Below are the code and all the weights of a small trained network. Each question names an input and a target symbol and asks about switching units off, where a switched-off unit gives its printed mean instead of its output.

import numpy as np


def w(rows, s, z=0):
    codes = np.array(rows[::2]) - 128.0
    scale = np.full(codes.shape[1], s)
    scale[-1] = z or s
    return codes * scale


def norm(h):
    return h / np.sqrt((h * h).mean(-1, keepdims=True) + 1e-5)


def f(y):
    return y / 2 * (1 + np.tanh(0.7978845608 * (y + 0.044715 * y**3)))


def softmax(a):
    e = np.exp(a - a.max(-1, keepdims=True))
    return e / e.sum(-1, keepdims=True)


def log_softmax(a):
    a = a - a.max(-1, keepdims=True)
    return a - np.log(np.exp(a).sum(-1, keepdims=True))


def net(x, mask):
    ids = ['ΞΠΦαδεθ'.index(c) for c in x.split()]
    T = len(ids)
    res = E[ids] + P[:T]
    r = norm(res)
    for j in range(3):
        rows = slice(2 * j, 2 * j + 2)
        q, k, v = (r @ M[0][rows].T for M in (Q, K, V))
        z = softmax(np.where(np.tri(T) > 0, q @ k.T / 2**0.5, -1e9)) @ v
        o = O[0][rows]
        res = res + np.where(mask[j], z, o[:, -1]) @ o[:, :-1]
    y = f(norm(res) @ A[0][:, :-1].T + A[0][:, -1])
    res = res + np.where(mask[3:15], y, B[0][:, -1]) @ B[0][:, :-1]
    return log_softmax(norm(res)[-1] @ U[:, :-1].T + U[:, -1])


Q, K, V, O, A, B = {}, {}, {}, {}, {}, {}
E = w([
[123,138,111,185,101],'Ξ',
[149,98,103,175,129],'Π',
[255,168,107,157,77],'Φ',
[102,158,113,198,120],'α',
[153,105,119,148,166],'δ',
[146,98,109,174,106],'ε',
[147,163,174,89,130],'θ',
],0.017)
P = w([
[72,174,142,12,139],'0',
[225,118,63,255,172],'1',
[198,100,116,180,151],'2',
[185,78,135,167,138],'3',
[172,80,155,172,130],'4',
[153,81,168,168,121],'5',
[147,73,191,164,113],'6',
[131,58,207,147,114],'7',
[101,55,237,136,111],'8',
[111,79,222,141,121],'9',
],0.0081)
Q[0] = w([
[181,199,190,102,112],'H0',
[112,70,124,233,126],'H0',
[197,168,145,44,90],'H1',
[210,178,245,126,8],'H1',
[110,78,107,177,109],'H2',
[165,200,120,61,101],'H2',
],0.014)
K[0] = w([
[161,18,167,104,125],'H0',
[107,183,57,63,141],'H0',
[176,54,247,215,164],'H1',
[48,70,204,158,117],'H1',
[81,130,89,84,194],'H2',
[206,134,199,169,68],'H2',
],0.013)
V[0] = w([
[52,118,129,163,155],'H0',
[105,92,153,58,108],'H0',
[136,101,36,79,137],'H1',
[157,60,107,77,239],'H1',
[63,151,179,140,215],'H2',
[111,200,114,130,8],'H2',
],0.014)
O[0] = w([
[166,175,158,124,122,91],'H0',
[105,164,75,105,134,156],'H0',
[91,133,146,166,109,255],'H1',
[121,204,168,162,45,205],'H1',
[248,218,62,62,49,68],'H2',
[74,200,189,180,161,88],'H2',
],0.013,0.0073)
A[0] = w([
[130,185,159,164,13,163],'N0',
[92,151,187,12,140,127],'N1',
[197,155,149,124,153,90],'N2',
[126,113,48,181,151,113],'N3',
[12,42,67,120,35,112],'N4',
[139,199,101,123,115,92],'N5',
[106,118,151,201,211,254],'N6',
[181,176,30,98,177,42],'N7',
[197,186,121,126,174,54],'N8',
[100,130,214,98,120,119],'N9',
[136,242,226,142,111,83],'N10',
[105,37,207,85,131,79],'N11',
],0.012,0.0066)
B[0] = w([
[76,120,130,51,139,252],'N0',
[207,84,106,136,71,127],'N1',
[99,141,224,169,98,128],'N2',
[135,82,96,107,120,147],'N3',
[133,94,198,86,111,185],'N4',
[145,111,99,173,180,140],'N5',
[177,168,109,55,105,252],'N6',
[76,142,81,225,122,149],'N7',
[117,109,184,195,82,133],'N8',
[87,95,120,197,54,148],'N9',
[134,12,190,99,72,170],'N10',
[155,181,87,208,188,166],'N11',
],0.011)
U = w([
[164,174,151,31,225,208],'Ξ',
[200,186,189,235,107,5],'Π',
[138,10,74,74,173,92],'Φ',
[239,159,87,85,83,239],'α',
[57,123,180,183,212,161],'δ',
[110,132,47,216,140,252],'ε',
[57,62,173,141,49,36],'θ',
],0.012,0.0024)

Each question gives the input, a string of symbols that net reads in full, and the target symbol t.
The units are the heads (2 rows each of Q, K, V and O) and the neurons (one row each of A and B). Each row of codes is followed by its name. A weight is (code - 128) times the scale printed after its matrix; where a second scale follows, it is the last column's (O, A, B and U).
mask holds one flag per unit, heads first, then neurons. A switched-off unit (its flag False) gives its mean, the last column of its rows in O or B, instead of its output. The means were averaged over made-up inputs and are rounded, as every weight is.
A unit's drop is (log p(t) with every unit on - log p(t) with that unit switched off) / (log p(t) with every unit on - log p(t) with every unit switched off).
The circuit of an input: a set's keep is (log p(t) with only the set's units on - log p(t) with every unit switched off) / (log p(t) with every unit on - log p(t) with every unit switched off). Starting from the 12 units with the biggest drops (on a tie, the unit counted first), units are removed one at a time, each time the one whose removal leaves the highest keep (on an exact tie, the one counted first), for as long as the keep stays at least 0.8.
circuit, biggest first: the units of the circuit, biggest drop first
most important unit: the unit with the biggest drop
k most important neurons: the k neurons with the biggest drops, biggest first
which heads matter: for each layer, one digit per head in row order, 1 if its drop is at least 0.15 and else 0, layers parted by /
drop when u is switched off: that unit's drop, to one decimal
input δ Φ Π Φ θ α α, target α: circuit, biggest first => [H2]
input Φ α δ Π δ Π Π α Π ε, target Φ: which heads matter => 010
input ε ε θ δ α, target δ: which heads matter => 001
input θ Φ δ, target ε: circuit, biggest first => [H2, N7, H0]
input θ δ α, target ε: circuit, biggest first => [H2, H1, N7, N6]
input Φ Π Π ε δ Π θ δ δ, target Φ: which heads matter => 000
input δ Φ Π, target α: which heads matter => 001
input Π Π Φ, target Π: 2 most important neurons => [N0, N6]
input Π α Π Π Π Ξ Φ θ Φ θ, target δ: 3 most important neurons => [N9, N11, N0]
input θ δ θ δ θ Π Φ Π, target ε: circuit, biggest first => [H2, H1, H0, N7]
input Φ ε Π α θ δ δ Π Φ, target Π: circuit, biggest first => [H2, H0, N11, H1]
input Π Π Π Φ θ, target δ: which heads matter => 101
input θ δ Π Π ε Π δ Φ, target θ: which heads matter => 010
input Φ α δ α α α Φ, target Φ: circuit, biggest first => [H1]
input ε Π Φ δ δ α Ξ, target δ: which heads matter => 001
input θ δ δ Π ε Π Π Π δ, target ε: which heads matter => 111
input δ α θ θ, target α: 2 most important neurons => [N0, N1]
input Ξ α θ, target Φ: drop when H2 is switched off => 0.3
input α α Ξ Ξ Φ ε δ Ξ ε, target Π: drop when H1 is switched off => 0.4
input Φ Π Ξ α α, target Φ: drop when N8 is switched off => 0.0
input Φ θ Π θ, target Π: most important unit => N11
input Φ ε Π, target Φ: drop when N6 is switched off => 0.1
